Below is a small trained network, with its code and all its weights. Each question gives an input and a class and asks what happens when units are switched off, that is, made to give their printed mean instead of their output.

import numpy as np


def w(rows, s, z=0):
    codes = np.array(rows[::2]) - 128.0
    scale = np.full(codes.shape[1], s)
    scale[-1] = z or s
    return codes * scale


def norm(h):
    return h / np.sqrt((h * h).mean(-1, keepdims=True) + 1e-5)


def f(y):
    return y / 2 * (1 + np.tanh(0.7978845608 * (y + 0.044715 * y**3)))


def log_softmax(a):
    a = a - a.max(-1, keepdims=True)
    return a - np.log(np.exp(a).sum(-1, keepdims=True))


def net(x, mask):
    res = np.array(x, float).reshape(1, 4) / 4 @ E
    u = 0
    for l in range(4):
        y = f(norm(res) @ A[l][:, :-1].T + A[l][:, -1])
        res = res + np.where(mask[u : u + 3], y, B[l][:, -1]) @ B[l][:, :-1]
        u += 3
    return log_softmax(norm(res)[-1] @ U[:, :-1].T + U[:, -1])


A, B = {}, {}
E = w([
[113,245,59,166,179,104,168],'x0',
[154,112,79,137,122,254,196],'x1',
[120,176,182,216,61,150,106],'x2',
[102,139,97,109,91,146,125],'x3',
],0.007)
A[0] = w([
[111,117,166,102,58,134,173,100],'L0N0',
[140,171,132,253,36,83,100,6],'L0N1',
[64,188,194,146,158,216,235,163],'L0N2',
],0.0055,0.0025)
B[0] = w([
[167,78,191,185,112,72,157,159],'L0N0',
[40,124,147,109,248,105,158,243],'L0N1',
[217,133,104,123,121,161,87,250],'L0N2',
],0.012,0.0021)
A[1] = w([
[145,214,86,98,163,120,223,78],'L1N0',
[122,74,151,184,100,90,99,109],'L1N1',
[78,187,208,255,101,209,93,1],'L1N2',
],0.0086,0.0022)
B[1] = w([
[95,21,187,208,55,73,90,254],'L1N0',
[114,206,201,61,63,216,104,220],'L1N1',
[80,2,55,110,212,92,208,245],'L1N2',
],0.0091,0.0035)
A[2] = w([
[136,215,90,255,134,70,117,163],'L2N0',
[137,92,220,72,106,199,71,2],'L2N1',
[100,82,175,94,107,48,58,127],'L2N2',
],0.0086,0.002)
B[2] = w([
[127,62,168,115,26,180,2,185],'L2N0',
[131,100,108,218,75,122,41,228],'L2N1',
[133,172,81,105,165,148,193,254],'L2N2',
],0.011,0.007)
A[3] = w([
[100,247,146,87,135,114,70,86],'L3N0',
[189,141,103,173,114,176,165,95],'L3N1',
[192,152,127,138,124,189,156,2],'L3N2',
],0.015,0.0043)
B[3] = w([
[195,233,144,118,122,191,187,255],'L3N0',
[126,254,159,83,132,51,181,230],'L3N1',
[170,246,202,110,114,197,148,164],'L3N2',
],0.011,0.0043)
U = w([
[144,114,137,160,61,124,36,30],'0',
[183,252,150,106,151,144,165,101],'1',
[109,93,91,124,231,99,173,250],'2',
],0.015,0.0018)

Each question gives the input, the list of numbers given to net, and the class t.
The units are the neurons (one row each of A and B). Each row of codes is followed by its name. A weight is (code - 128) times the scale printed after its matrix; where a second scale follows, it is the last column's (A, B and U).
mask holds one flag per neuron, layer by layer. A switched-off neuron (its flag False) gives its mean, the last column of its row in B, instead of its output. The means were averaged over made-up inputs and are rounded, as every weight is.
A unit's drop is (log p(t) with every unit on - log p(t) with that unit switched off) / (log p(t) with every unit on - log p(t) with every unit switched off).
The circuit of an input: a set's keep is (log p(t) with only the set's units on - log p(t) with every unit switched off) / (log p(t) with every unit on - log p(t) with every unit switched off). Starting from all 12 units, units are removed one at a time, each time the one whose removal leaves the highest keep (on an exact tie, the one counted first), for as long as the keep stays at least 0.8.
circuit, biggest first: the units of the circuit, biggest drop first
most important unit: the unit with the biggest drop
top k neurons: the k neurons with the biggest drops, biggest first
k most important neurons of layer l: the k neurons of layer l with the biggest drops, biggest first
drop of u: that unit's drop, to one decimal
input [7,0,-5,-6], class 0: most important unit : L2N0
input [-5,-8,8,-3], class 1: top 4 neurons : (L1N1 L1N0 L2N2 L3N0)
input [-5,-6,5,-8], class 1: top 4 neurons : (L1N1 L2N2 L1N0 L2N0)
input [-5,6,3,1], class 1: 2 most important neurons of layer 1 : (L1N0 L1N2)
input [5,4,4,5], class 0: top 3 neurons : (L1N0 L0N2 L2N0)
input [2,4,-5,-8], class 2: top 3 neurons : (L1N0 L1N1 L2N2)
input [-1,0,-1,-6], class 0: top 2 neurons : (L0N1 L2N1)
input [-1,-7,7,-5], class 1: top 2 neurons : (L1N0 L1N1)
input [-3,-5,0,8], class 1: top 3 neurons : (L3N0 L2N0 L2N2)
input [-1,-4,3,4], class 1: top 3 neurons : (L3N0 L1N0 L1N2)
input [3,3,4,-3], class 2: top 4 neurons : (L0N1 L1N2 L2N1 L2N2)
input [8,8,8,-4], class 0: top 2 neurons : (L1N0 L2N0)
input [-2,-3,-3,7], class 1: top 3 neurons : (L1N2 L2N2 L1N0)
input [7,5,-3,6], class 0: circuit, biggest first : (L1N0)
input [-6,-6,-8,7], class 2: 2 most important neurons of layer 2 : (L2N2 L2N0)
input [-6,8,-5,-1], class 1: 2 most important neurons of layer 1 : (L1N0 L1N2)
input [1,4,6,7], class 2: drop of L1N2 : 1.4
input [-3,0,7,8], class 2: drop of L1N2 : 0.7
input [7,-2,-3,-1], class 0: drop of L2N0 : 0.1
input [8,-7,-3,-2], class 0: circuit, biggest first : (L2N0)
